Below are the code and all the weights of a small trained network. Each question names an input and a class and asks about switching units off, where a switched-off unit gives its printed mean instead of its output.

import numpy as np


def w(rows, s, z=0):
    codes = np.array(rows[::2]) - 128.0
    scale = np.full(codes.shape[1], s)
    scale[-1] = z or s
    return codes * scale


def norm(h):
    return h / np.sqrt((h * h).mean(-1, keepdims=True) + 1e-5)


def f(y):
    return y / 2 * (1 + np.tanh(0.7978845608 * (y + 0.044715 * y**3)))


def log_softmax(a):
    a = a - a.max(-1, keepdims=True)
    return a - np.log(np.exp(a).sum(-1, keepdims=True))


def net(x, mask):
    res = np.array(x, float).reshape(1, 7) / 4 @ E
    u = 0
    for l in range(2):
        y = f(norm(res) @ A[l][:, :-1].T + A[l][:, -1])
        res = res + np.where(mask[u : u + 11], y, B[l][:, -1]) @ B[l][:, :-1]
        u += 11
    return log_softmax(norm(res)[-1] @ U[:, :-1].T + U[:, -1])


A, B = {}, {}
E = w([
[118,156,94,94,163,143,129,135],'x0',
[105,25,89,197,183,164,1,153],'x1',
[123,139,149,132,157,150,151,101],'x2',
[138,117,128,136,102,113,111,146],'x3',
[93,150,138,160,142,101,146,121],'x4',
[162,190,76,143,92,110,56,19],'x5',
[135,127,100,99,171,129,137,115],'x6',
],0.0098)
A[0] = w([
[165,120,146,70,78,106,239,154,235],'L0N1',
[113,75,133,145,143,159,142,200,148],'L0N2',
[149,132,190,101,123,125,117,157,45],'L0N3',
[84,180,108,154,114,192,148,134,157],'L0N4',
[109,89,147,162,168,130,92,185,154],'L0N5',
[123,103,103,131,99,109,134,183,124],'L0N6',
[176,231,100,88,31,84,148,30,95],'L0N7',
[157,183,124,155,134,136,1,53,5],'L0N8',
[186,199,167,96,110,110,224,214,164],'L0N9',
[114,88,85,134,81,178,122,77,136],'L0N10',
[150,156,93,70,135,140,175,148,134],'L0N11',
],0.0099,0.0028)
B[0] = w([
[51,99,129,179,79,29,127,128,223],'L0N1',
[95,198,208,147,212,154,138,123,175],'L0N2',
[87,131,68,131,202,98,167,119,132],'L0N3',
[181,70,120,160,132,80,100,147,142],'L0N4',
[148,194,117,63,194,208,175,126,179],'L0N5',
[132,127,139,121,191,138,201,63,141],'L0N6',
[234,254,193,93,234,194,92,168,250],'L0N7',
[20,59,92,88,35,132,110,75,196],'L0N8',
[65,32,88,75,111,74,119,67,226],'L0N9',
[87,182,114,159,149,73,175,123,146],'L0N10',
[126,106,201,211,84,70,135,150,160],'L0N11',
],0.0097,0.012)
A[1] = w([
[219,185,151,121,118,130,124,165,2],'L1N1',
[138,157,123,113,172,134,169,171,144],'L1N2',
[117,103,2,190,76,146,119,45,77],'L1N3',
[129,152,115,84,127,137,121,104,252],'L1N4',
[101,101,49,146,68,172,105,107,31],'L1N5',
[113,106,130,106,111,49,171,190,190],'L1N6',
[113,169,143,137,95,158,205,79,206],'L1N7',
[130,38,113,173,93,46,196,139,126],'L1N8',
[64,63,141,102,137,148,105,146,83],'L1N9',
[238,192,138,140,116,137,131,158,24],'L1N10',
[183,116,125,166,172,229,190,233,122],'L1N11',
],0.014,0.00093)
B[1] = w([
[222,128,44,171,172,68,119,102,234],'L1N1',
[139,91,164,132,73,150,56,147,206],'L1N2',
[146,179,222,171,30,245,136,89,243],'L1N3',
[125,70,167,215,118,86,197,163,186],'L1N4',
[111,139,178,170,95,173,167,26,212],'L1N5',
[127,96,67,160,104,234,117,128,231],'L1N6',
[149,107,54,115,126,125,82,150,159],'L1N7',
[80,100,30,18,114,138,166,177,254],'L1N8',
[202,165,112,119,66,66,125,127,232],'L1N9',
[142,179,58,155,181,2,142,105,235],'L1N10',
[104,85,231,124,219,131,106,223,228],'L1N11',
],0.014,0.0073)
U = w([
[67,59,2,31,57,155,124,163,254],'0',
[113,83,240,111,205,217,37,229,17],'1',
[230,198,53,156,157,50,64,87,159],'2',
[138,165,194,176,12,250,77,30,47],'3',
],0.0094,0.00059)

Each question gives the input, the list of numbers given to net, and the class t.
The units are the neurons (one row each of A and B). Each row of codes is followed by its name. A weight is (code - 128) times the scale printed after its matrix; where a second scale follows, it is the last column's (A, B and U).
mask holds one flag per neuron, layer by layer. A switched-off neuron (its flag False) gives its mean, the last column of its row in B, instead of its output. The means were averaged over made-up inputs and are rounded, as every weight is.
A unit's drop is (log p(t) with every unit on - log p(t) with that unit switched off) / (log p(t) with every unit on - log p(t) with every unit switched off).
unit that matters most: the unit with the biggest drop
k most important neurons: the k neurons with the biggest drops, biggest first
top k neurons in layer l: the k neurons of layer l with the biggest drops, biggest first
drop when u is switched off: that unit's drop, to one decimal
input [-8,-1,1,7,1,-5,-5], class 0: unit that matters most : L0N7
input [2,4,3,-4,3,0,-8], class 1: top 3 neurons in layer 0 : L0N9, L0N5, L0N1
input [-5,1,3,-8,-5,-1,-1], class 1: 2 most important neurons : L0N9, L0N7
input [-3,0,4,0,6,-7,0], class 0: top 2 neurons in layer 0 : L0N7, L0N9
input [-4,3,7,5,-7,0,5], class 1: 2 most important neurons : L0N1, L0N9
input [-2,1,5,-6,-5,1,7], class 3: 2 most important neurons : L0N7, L0N1
input [-5,-5,7,8,5,0,1], class 0: 2 most important neurons : L0N1, L0N9
input [-1,-7,-1,-7,0,-1,2], class 0: top 2 neurons in layer 0 : L0N9, L0N1
input [5,3,7,5,2,0,8], class 1: top 3 neurons in layer 0 : L0N9, L0N1, L0N8
input [-7,0,1,-2,2,-6,0], class 0: top 2 neurons in layer 0 : L0N7, L0N1
input [-1,-7,7,4,4,3,-4], class 2: drop when L0N7 is switched off : 5.5
input [5,3,2,-5,3,0,-2], class 1: drop when L0N9 is switched off : 4.6
input [-3,0,-3,0,6,-7,-6], class 0: drop when L0N7 is switched off : 2.8
input [-1,-8,5,5,7,3,-6], class 2: top neuron in layer 0 : L0N7
